Each row has a class, written after it.
[   7 -143  323 -309  -31  150  -98 -287  -79  189 -147   76  249  123
   69 -102  157  -71  -42  183  242  -56  186 -250  -30  282   31  -45
  -68   38 -163 -302   18   29 -140   99  118  -76 -164    3  159] -> Buben
[-397  -18 -189 -208  -56   71  -32   51  242 -110 -283  -41  129    7
  -62  184   97   11   80  198 -250   74  113  -50 -232   22   85   73
  174  161 -122  127 -107  142 -213  100   88   15  -31  100 -115] -> dutu
[-415   12  -51 -264  -59   15 -144  110  255   96 -229 -195    1  147
   17  -45   13 -419   74  -74 -161   94 -160 -204 -313  -57  151  183
  113  -85 -111 -137  -76   84 -132   33 -152   78  175   94   42] -> doto
[ 100 -288  115 -347 -255   -9 -295  171  319 -157  -30   40  -49 -103
 -144 -320  503  -93   41  -14   51  113  378   54  108   31   40   93
 -152 -234  137 -118 -416  286 -633    3  135  116  312  540  477] -> dimi
[-257  -50 -604  242  120 -196  -14   36 -154   66  241  384 -348  325
  -86 -212 -228  150   61 -136  111  278 -260   17  137 -226   92 -101
  -75 -195  -31 -360  -59  -71  354  -42   57  158  -57 -436 -129] -> doto
[  63  103  281 -278  137  -51  -79   -8   65  402 -115  -58  198  267
  342  328   33 -317   33   40  166 -164   86 -268 -188  170  129  -39
   91 -113 -193  -56  116  134  -77  101  116 -310 -130 -165 -285] -> laza
[-408   49  -37 -154  -79  -13  108  -29  111  -44 -380   72 -122   80
   82  218  -91  -96  189  151  -92  162  259 -261 -148 -158  -24  114
   83  -34 -209 -228 -133  299 -140  139  159   67  -82   75   51] -> Tezo
[   1 -329  181   22  -92 -140  391 -235  157 -201 -105 -381  519 -327
 -386  359   42  497   51  328 -253 -188  259  214 -379   74 -273  158
  126  275  287  619   37 -266 -384   81    7 -162    9 -159    2] -> Buben
[ 277  186  276    6  -54   69  -48 -135  -71   17   31  121  141 -238
  335  126   20  -87  107  -62  170 -286 -131  -24 -243  145  -16 -142
   12  143  -95  318   -3 -157   54   26 -294  105  -84   32 -274] -> Tezo
[-371   84 -127  129   21  -46   43  102  156  -95 -200 -100 -239   65
  151  372 -158 -144  143    2 -200  194   59 -224 -260 -275   -9  175
  154 -140 -125   37 -203   63 -120   19 -101   86  148   53 -113] -> laza
[ 160   76   79  288 -201  218  -58  -81 -134 -241   98  113  -71 -271
  149  -39  -26  310  123   20  -99   95  111   76    8  -74 -218   77
 -109  162  -23  283 -279 -169 -168   11  -31  123 -137  153  216] -> Tezo
[-455 -264 -107 -175 -143   60  -39 -104  177  -71 -366  -72  138  143
   18    8   37  -42  159   53 -231  139   74 -140 -211  134   94  127
   96   24  -42   -2 -148   90 -265  108   -8   21   53   -4   75] -> nid
[-383  -28    3 -406  -63   79   39  -66  190 -112 -364 -216  134   10
   12  -32   91    4   92  312 -122 -200   62  -33 -194  135    8  231
   64  -13  -61 -201  -46  198 -191  107  183   77  151  162  104] -> zibef
[-222  -88 -326 -611 -129 -345 -211  -77  160   14 -122   28  156  218
 -179  -54  121 -317  -92 -102   33  421  212 -131  -87   18  -17  149
  138  217 -298  -94    3  415 -439   -8  -14  -43 -126   27 -126] -> zibef
[ 229   35  238 -266 -222  -54 -217  253   79 -170  226 -121   41 -342
  202 -256  122 -246   82 -333 -106 -100 -285  194 -103  141  125  183
 -152   18   79  109 -182   59 -142  -64 -197  195  186  479  200] -> kosu
[ 424  153  546 -189 -148  194   -2 -188  -85  -65  114    7  295 -339
  262 -111  242  296   -1   47  156 -309   22  118  -20  348   21 -161
 -126   31   80  350  -29  -74    4   55   30  -23 -170  237  159] -> gizep
[-438  -77  -45 -246 -172   78  173  -82   74  -93 -391  -23   -2   62
   63  192  -60   32  174  228 -127   90  200 -203 -200  -80  -44  168
   92  104 -143 -111  -78  142 -243  176  259   77  -52    0   68] -> zibef
[  42 -152  258  146  105 -158  -41 -119   37 -189   53  -21  306 -190
  -78 -168   92  159 -254   78  132 -374  213   97   31  313  107  -81
  -83 -183  -21  144  -56  229   25  -46  -51   58   -5  238   40] -> Tezo
[ 220   99  307  176 -129   62 -227  -42  -16 -171   87  182  145 -205
  131 -222  124   80   16 -119  -23  181  314  129  158  137   72 -119
 -131   -7 -151  181 -294    6  -76  -96   63  122 -169  404  295] -> nid
[ 359  464  595  356   87  -51  251 -174 -119 -221   11 -107  -31 -316
  417  297 -148  218    6   95  101 -432  -89  193 -308  124  -64  154
 -174 -119  -57  271   57   29  179   49   75  102 -132   92 -117] -> nid
[-440 -128 -331 -218   75  160 -182  285    7   93  171   66 -217  305
   27 -365  -80 -244  -17 -115   -5   -5 -655   -6  128  -84   -1   26
   86  102  -17 -304  -70 -220  164   20 -198  275  283 -301  -63] -> nid
[-125  152 -186 -254  236 -272 -402  131  324  111   76  147  187  312
   51  191  156 -117  -92   10   21  121   31  159   31  190 -158   56
   -8   95  -77   -3  -85  346 -206    9   64 -290 -195  -46 -236] -> nid
[   3  344  793  251  279  -35  -76 -150 -148  322  179 -353  101  110
  237  108 -116 -125  -89 -181   79 -393  -88   13 -406  108  -69  162
  -74 -185 -206  236  132   89   35    2  -51 -133 -220 -286 -122] -> kosu
[-235  -34  -13  -64  -77  -27  -53  184  -35  158  -37 -193 -292   80
   43  -63  -64 -227    2 -313 -148   53 -345   60 -260 -179  125  211
  -95  266  -83 -196  159 -396 -250  -85 -186   78    8 -110  299] -> dutu
[ 532  152  280  309 -258  213   79 -108   42 -274  201  110   47 -470
  111  -23   99  185  183  -28  -52 -267   88  279    4   52 -108  -42
  -92  -34  158  431 -225 -279   14  -36  -81   55   76  424  192] -> nid
[  29  382 -258  256 -122 -111  120  542  320 -341  179   61 -133 -416
  277  505  -72  -76   44 -273 -384 -232  -84  122 -282 -388  -53  230
  109   84   71  699  -82 -249  -42 -187 -183   46   99  316   28] -> gizep
[ 287    4  222   79 -172   40   40 -165 -230 -137  223  146   97 -417
   23 -135    6  198   23  -89  128 -215  120   51   49   28  -18  -75
 -132  -15   24  102 -108 -169  -64  -84   -2   87  -66  206  216] -> Buben
[  12  340  688  151  206   25  -76 -108 -237  177  273  -91  -11  150
  193 -179 -275  -52  -50 -234  114 -259 -267  159  104  166 -116   74
 -115 -135 -130  -73  -32  224  211   16  -27 -105 -194 -295    0] -> zibef
[  -9  362  191   90  -40   24  165 -102 -191    8   98 -127 -197  -62
   80  148 -363   58 -128   28  137 -507 -350    9 -131   -9 -156   90
   -5  -12 -330  -72   99   40  288  202 -198  135 -107 -166 -348] -> doto
[ 110  369  512  245  248 -146    7 -367 -169 -145    8  119 -126   84
  478  295 -366   12  -58 -243   19 -503   74   63   -5  200 -114  286
 -241 -279 -205 -183   47  329  204   91  -17 -286 -168  -39  -43] -> nid
[-426 -131  -73  -27 -228  -90 -173  293  356 -221  -43 -177  376 -212
   -2  -21  312  -47  -61  -57 -227  139   55  184 -374  172  121  143
  -28  102    6  230 -173  -94 -447 -152  -68  184    7  242  313] -> tofe
[  39  498  236  -26  523 -124   92   24  107 -173   29 -128  143 -241
  530  284  -52  340   26   90  -73 -556 -250  192 -350  230  256 -204
  -19 -141  -42  297  178   36  547  130  -46  215   15  111 -545] -> Tezo
[-191  -36  200 -268   20   60 -105 -191  178  313 -331   66  218  371
  118  245  -22 -233  108  133   28  -17  203 -351 -163  198  -62  154
   23   20 -301 -207 -119  215 -328  174   45 -317 -129 -152  -57] -> laza
[-328   52 -626 -233  151  127   22 -134 -226  112 -150  281 -593  298
  -19  357 -185  303  208  227  112  248 -122   10   -1  -75 -229   11
  136  336  241 -500  177   -3  185  232  302 -152 -280 -349 -205] -> kosu
[ 131  137  120   64  164   51  205  -73 -153    4   40 -170   25 -312
   55 -166  -19  152   71  -81  -73 -331 -194  243 -191   13  384 -100
  -63  -20   28  160  175  -48  294  -70  -65  217   54  154 -191] -> gizep
[ 307  -24  181  436    2  -21   58 -143 -206   59  369  209 -567  113
 -504   41 -262 -234 -411  -29  335  -77   59   61  451 -159 -339   41
  -41  -82  105 -601  141  195  -43 -110  111 -338  -47  201  273] -> Buben
[-303   69  -87  334   61 -558  162  483  260 -166  169  -58 -194  -79
   33  406 -243   86   50 -172 -425  -91  229  217   -9 -416 -222   91
  147  -89  -34  253 -157   42 -212 -216   74  -37   69  100  -46] -> zibef
[-208 -195 -106   46   50  -77   13  -19 -177   60  133   91   63  -19
   56 -313  -48   73  177  -92   28 -148 -373   56   20   78   92 -153
  -57 -138 -102 -208 -139 -256  349  -78 -314  336   67 -211  -72] -> tofe
[  36  210  144   60   15  -65 -137   18  121  354  -76  -58   12  184
   88  269 -132 -306  170  -81  -80  -89   59 -136 -258  -64  -14   14
   46  -81 -279  105   18   90 -158   99  -27 -156  -58 -197 -296] -> dutu
[-244  133 -185 -214  105  120 -145  -44 -180  336   48  249 -489  435
  -25  381  -15 -107  -90  425  277 -293 -203 -165  -74 -163 -432  205
  267  223 -303 -386   11  172 -321  170  406 -310 -352 -381 -420] -> dutu
[-240   -7   85 -297 -260  226   46   34  126 -228 -323  -69 -132 -105
  154    6    2 -211  280  127 -216  160  154 -153  -89  -79  -57  310
   52  154 -217 -149 -265  202 -300  139   33  174   91  350  149] -> laza
[ 116   98  441   82   96  134  -31 -202   72  263 -192  123  156  224
  292  390   27  -25   90    0   85 -150   61 -119 -231  172  -39   86
 -165   18  -65   76  -38  -53 -131  166   14 -341 -220 -227   53] -> tofe
[ 159  -42  411   65   77   60 -267 -296  -93  348  -54  130  182  101
 -161   97   39 -200 -110 -102  188  -52  137 -252  -64   90  -34  -74
  -90 -120  -72 -176   -9   38 -186   -1  -53 -368 -162  -57   70] -> kosu
[-361 -231 -333 -332  -70  -61  327   66  250 -121  -45  499 -169   83
  -49  179  -31 -182 -184   17   96 -551 -181 -149  -26 -294  -15   66
  244  173  214  -37   79  -99 -179   -1  207 -238  258 -112   11] -> nid
[-308 -243 -258 -224  -39    8 -105  174  142  -48  -48  -16  269   -9
  -81 -333  269  -50  -68  301  -31 -122   64  257   51  303   63   87
  -85  113  -25 -343  -93  127   25  -20  258  127  -98  195  133] -> doto
[ 259  178  178  283  -51   46    3  148  119  -67  147    8  -92 -216
  224   84   56  132  119 -108 -108  -42  126  157 -189 -120  -70   -6
  -94  -41  156  344 -161 -252  -42  -40  -21  142   80  104  177] -> dimi
[  50  496  280  155  353   -1  -22  150  170  149  152 -245  300 -139
  443 -155  -57 -106    1 -365 -185 -711 -217  283 -196  294  378  -39
 -137 -122 -196  321  107 -128  441 -192 -309   53   88  137 -157] -> kosu
[-311  -65 -258  586  -23 -270  115  289  613 -178 -234 -147  158  168
 -314  346 -163 -228 -265  267 -358   52  234 -114    0 -227 -157  144
   80 -268  -92  186  -52   88 -159 -180   80 -132  299  188  230] -> tofe
[-192  110  210  -45  130 -422  122  191  292 -343  -22  -92  500 -427
  220  425  -38  173 -192 -210 -267 -589  139   68 -252  194  176  160
  -66 -213 -117  287  -94   57 -339 -104  -52 -154  122  129  -78] -> dutu
[-252    6  -56 -177 -172   25   64  -82  225 -227 -188   96  -41  146
  -56   73    6  283  141   88 -311 -106  180  379  -72   12 -250  439
 -177  418  -98   13 -122   90 -403  180  260 -186 -166  -30  270] -> doto
[  27   36   87   90   81   77   32   64  -81  179  243   44 -223  235
  163 -166  -51  114   93  -78   41   -1 -304  173  155   64 -205 -170
  -65  -31  122  -74 -106  -20  222  117  -54   48   -4 -416 -112] -> Tezo
[ 220  -13  441  -72   13  -22  137 -180    3 -128    9  -31  326 -336
 -265  -42  -15  -43 -145  162  -56 -376  166  -54  -52   -3 -214   49
  124   72 -101  114   85  113  -61   19  -50  -95   -4  128 -136] -> nid
[-566 -220 -211 -224   71   -1 -193  177  188 -176 -233  -70   67   40
   61  114   58  -15  112   49 -236  182  -92 -100 -182  114   67  180
   70   66   50   15 -251   31 -199   79  -92  149  114   59   73] -> dutu
[ 327  248  899  351  157  -62  112 -173 -172   42  286 -194    5 -243
   68 -307 -171  128  -57 -342   90 -341 -157  341  -83  203    5  -12
 -359 -163    2 -105  100 -118  198   -7 -157  100 -152 -129  271] -> dimi
[  81  377   85  260  -43  220  121   24   24  -59   43 -149  218 -187
  527  123  -65   52  192  128    5 -312 -105  134 -250  315  207  -28
  -84 -155  -36  215   41 -209  404  -27   57  224  -10  134  -21] -> Buben
[ 179  287  542  -37  136   92 -189 -131   35  288  -63  -70  187  252
  500  343  -62 -196  -98   61  217 -171  -54 -263 -127  370  -12   82
  -86 -224 -143 -197   63  224    5  153   21 -399 -310 -120  -84] -> dimi
[-292   -2  123 -111 -164  155  127  -14  148 -236 -259 -225  -75  -68
  140  224  -62   -1  182  168 -270   89   25 -165 -300 -106  -72  273
  123   20 -110   48 -226   26 -287  159  -16  194  216   97    1] -> Buben
[-321  -35 -120 -129  146  146 -144 -125 -296   85  383  197 -392  231
 -150 -473   -6  203  116 -102   78  149 -446  199   90  -47 -167  -48
  -57   64  100 -482  -65  -81  228   45    7  207  -98 -380   85] -> Buben
[  83 -198   96 -278   18 -470   26   18  289 -174  -17 -231  373 -319
 -256  -68   44  -94  -26 -133 -208   34  137  164 -243   10   59  108
   21   63  122  158   81   43 -433  -93  -22  -13  181  100   17] -> dimi
[-240 -254 -414 -207 -114 -365  -57  331   45 -144  119  118  -96 -182
   79  292  146 -223  -85 -251  128  105  -38 -101 -153 -207    3  -11
   87  -80  231  139  -84 -130 -298 -135  -33  170  190  110   34] -> nid
[ 180  292  315  -30  121  136   33  229  -23  265   96  -42 -191  205
  439  101  -87  -85  107 -181  -28  -19 -359   -4    0   35  155 -175
   70   34  -54  180  -17   86  164   85  -25  -35   15 -194 -423] -> kosu
[-298  357  177  327  206 -131   -1   95   58 -112 -137  -15 -182  142
  289  524 -265  110 -181   88   10  -95  -14  -65 -306  -40  118   41
   65 -109 -301   36  107   96  -58  124  295   -5 -198 -193 -363] -> doto
[ -74  460 -199  697 -163  -23  360   12  570  -98 -129 -187  224 -250
  -15  532  -66  453  -74  272 -116 -685  669  194 -257   53 -102  160
  -93 -133 -199  458   77   43 -327  -51   48 -393 -259  259   42] -> Tezo
[  40  326  708  547  280   30 -359 -272    5 -140   93 -149  -47  104
  106 -380 -174  233    4 -154  -60  240   84  357  133  464   63  -61
 -382 -363  -41 -252 -158  436  244   53  -83   97 -125  203  274] -> Tezo
[-179 -148 -214 -340  -71   16   -6  -64 -343   -1  -80  183  -60  206
   19 -309  -54   48 -107  148  264  162 -247 -190  329   11  231 -106
  -90  -37 -283 -497  150  162  152   44  289  182 -137 -174    0] -> gizep
[-199  -45  -65   46  157 -382 -263  141  361  -95   22   44  254 -161
  175  332   84 -104  -31 -182 -187 -241  165  138 -367  131  173   34
  104   -3   52  384 -165   63 -327 -132 -169 -147   59  185 -263] -> dutu
[ -45 -200  672   88  120 -125  -44 -398  -55  370 -181 -124  159  231
 -128  306   33  -65   92   80  183 -102  261 -187 -382  146 -208  163
   60  -88 -114  -12  -55  -13 -481   37  -84 -294 -167 -267   42] -> tofe
[-186  511  -38  299  340 -103 -152  155  113  158  -35  166  -87  212
  576  498  -96  -33  -88 -224   63 -167  125  -69 -127  153  194  -84
  -18 -156 -271  154 -118  195   98  -70  -38 -153 -273 -123 -344] -> Buben
[  66 -135  583   -4   99   19  -51 -205 -249  627  -51   -4  -49  600
   58   76 -152 -126  -68   13  249   64  -24 -363  128   90 -255  -29
   12  -76  -82 -266   37   71 -172  101  131 -459 -289 -575   93] -> zibef
[  15  111   32  -24 -153   66   -1   38    7 -195  -27  104   40 -233
  206  -25   15   69   65  -22    8  -25  267   11    1  -27  173   -8
  -91   84 -187  113  -93  -52 -121   -2  176  187  -69  265  158] -> Buben
[ -57  -96  434 -199  127  119   26 -254 -304  131 -175   50   67   99
  180  434 -139  -41   31  244  251  -68 -114 -297 -174  178 -208  193
   65   90  -42 -296  -29  -34 -176  191  169 -199 -178 -324 -101] -> laza
[ 216  -37   43    2  -55   81  -43  -41  -89   28  167   10    9 -270
 -199 -358  154  321  128  -32 -114  -21  186  196   46   12  -87 -163
  -15  156   43  166 -125 -105   24  -23  -53  117 -108  120   31] -> kosu
[-361 -212  197 -257  132 -282  -68  207  119  -41  -66 -448   79  117
  188  168  142   20   -3 -115 -220  -13 -124  141 -350  154    0  172
   54   51   10  211   19  -16 -341   78   25   59   43 -273 -161] -> kosu
[ 263  -28  -14 -491   38  -37  169  -33 -106  214  403  -27 -255 -132
 -453 -166   72 -258 -318  172  495 -581 -285 -133  236 -215 -262  -25
  313    8   35 -443  242 -135  -72 -116 -133 -175  214   84 -137] -> Buben
[-165 -269 -199  -82 -203 -103  131  -23    6 -175 -139   83  -92   57
  180  222 -150 -226   95  -26 -135   -2 -139 -201 -106 -112  -29  182
   53   -1   22   37  -41   37 -166   32   52  -58  126  -12    0] -> laza
[  21   94  223 -179  172 -132   37  -12  254   39 -225  -37  291   81
  237  395   66 -202   -1  155   65 -120  102 -149 -187  195  148  115
    8 -160 -218   -2   -6  171 -135   87  144 -136  -22   38 -214] -> gizep
[  11 -104  -59 -540   17 -307  135 -120  -78 -170 -252   42   22   43
   36  157  192  127  132  204   75  428   42  -32 -257   -1  -10  123
   68  127   19  -41   26  198 -161  109  276  186  -58 -133 -158] -> nid
[ -82    8 -141 -223   64   13 -127 -187 -320 -126  252  328 -115  -27
 -111 -576  -18   78  -22 -173  251   55 -508  123  194   91  207 -158
 -125  -47  -55 -465   20  -69  360  -47  -40  267  -64  -89   19] -> doto
[ 376  133  416 -171   51 -179 -233 -193   79  -20  135 -107  411 -246
  126  153  167  -79  125 -207 -102  186  -69  229 -443  236 -157 -126
 -152   85  183  385   70   72 -225   96  -92   19  -35 -103 -285] -> dimi
[ 114  -68 -107 -173 -222 -164  263  163  260  -12   61   30   90 -141
  -75   98  139   84  137  140 -147 -466  187  281   27   79 -182   48
  -46  150  -50  202 -125  -60  -86  -13   54   21   57  368  184] -> dutu
[ 382  100  301  254  -48 -206 -178   73  146 -298  297  -81  -73 -395
  -79  -19  -25  -64  -54 -456 -121   55  -11  324   23  -78 -184  206
 -223   -2   98  251 -309  -37 -357  -83 -430   -4  149  284  213] -> Tezo
[-127 -129  236 -501 -114  -39   13   30  228 -266  -42 -329  365 -320
  138   62  312  293  -31  134 -190 -686  -86  309 -360  449 -168  503
  -72  369   64  369  -91 -141 -579   52  -62 -127  -72  252  309] -> dutu
[-142  157   17   94    1    9  251   58  108 -162  -19  -94  -17 -106
  148  260   50  217 -150  331   24 -585 -123    1 -393 -100 -160  282
   -1  -29 -151  258   81   31    2  160  132   71 -140 -235 -234] -> gizep
[ -73  148 -187 -282 -128   54 -206  307  293 -114   60   23  -73  -37
    0 -124  245 -186  -27 -117 -211  260   -5  198 -110 -158   34  112
 -135  196   67   81  -92  272 -243   22  134   90  122  285  140] -> laza
[ 171  183  379  241   37   48   40 -236 -150   83   36   26  -91 -112
  131  -17  -53  267   87   15   33 -168  272   96 -107   17 -166   17
 -176   37 -139   89 -121   -5  -52   82  105   22 -288   29  166] -> Tezo
[-488   71  149 -241   57   36 -253  107  -18  249 -140 -366 -149  271
   25  231    5 -170    7  -78 -105  418 -200 -126 -327  -68 -184  336
  -14   45  -88 -202 -100  312 -560  138  -10  -52 -100 -319  -69] -> gizep
[ 228   40   27 -139 -140  -52  -30   20  -87 -114  169  100   78 -484
  288 -259   65 -116  111 -218   51 -209 -134  101  -56   56  234 -193
  -37   19  -46   54  -34 -330  179 -143 -209  337   70  322    9] -> gizep
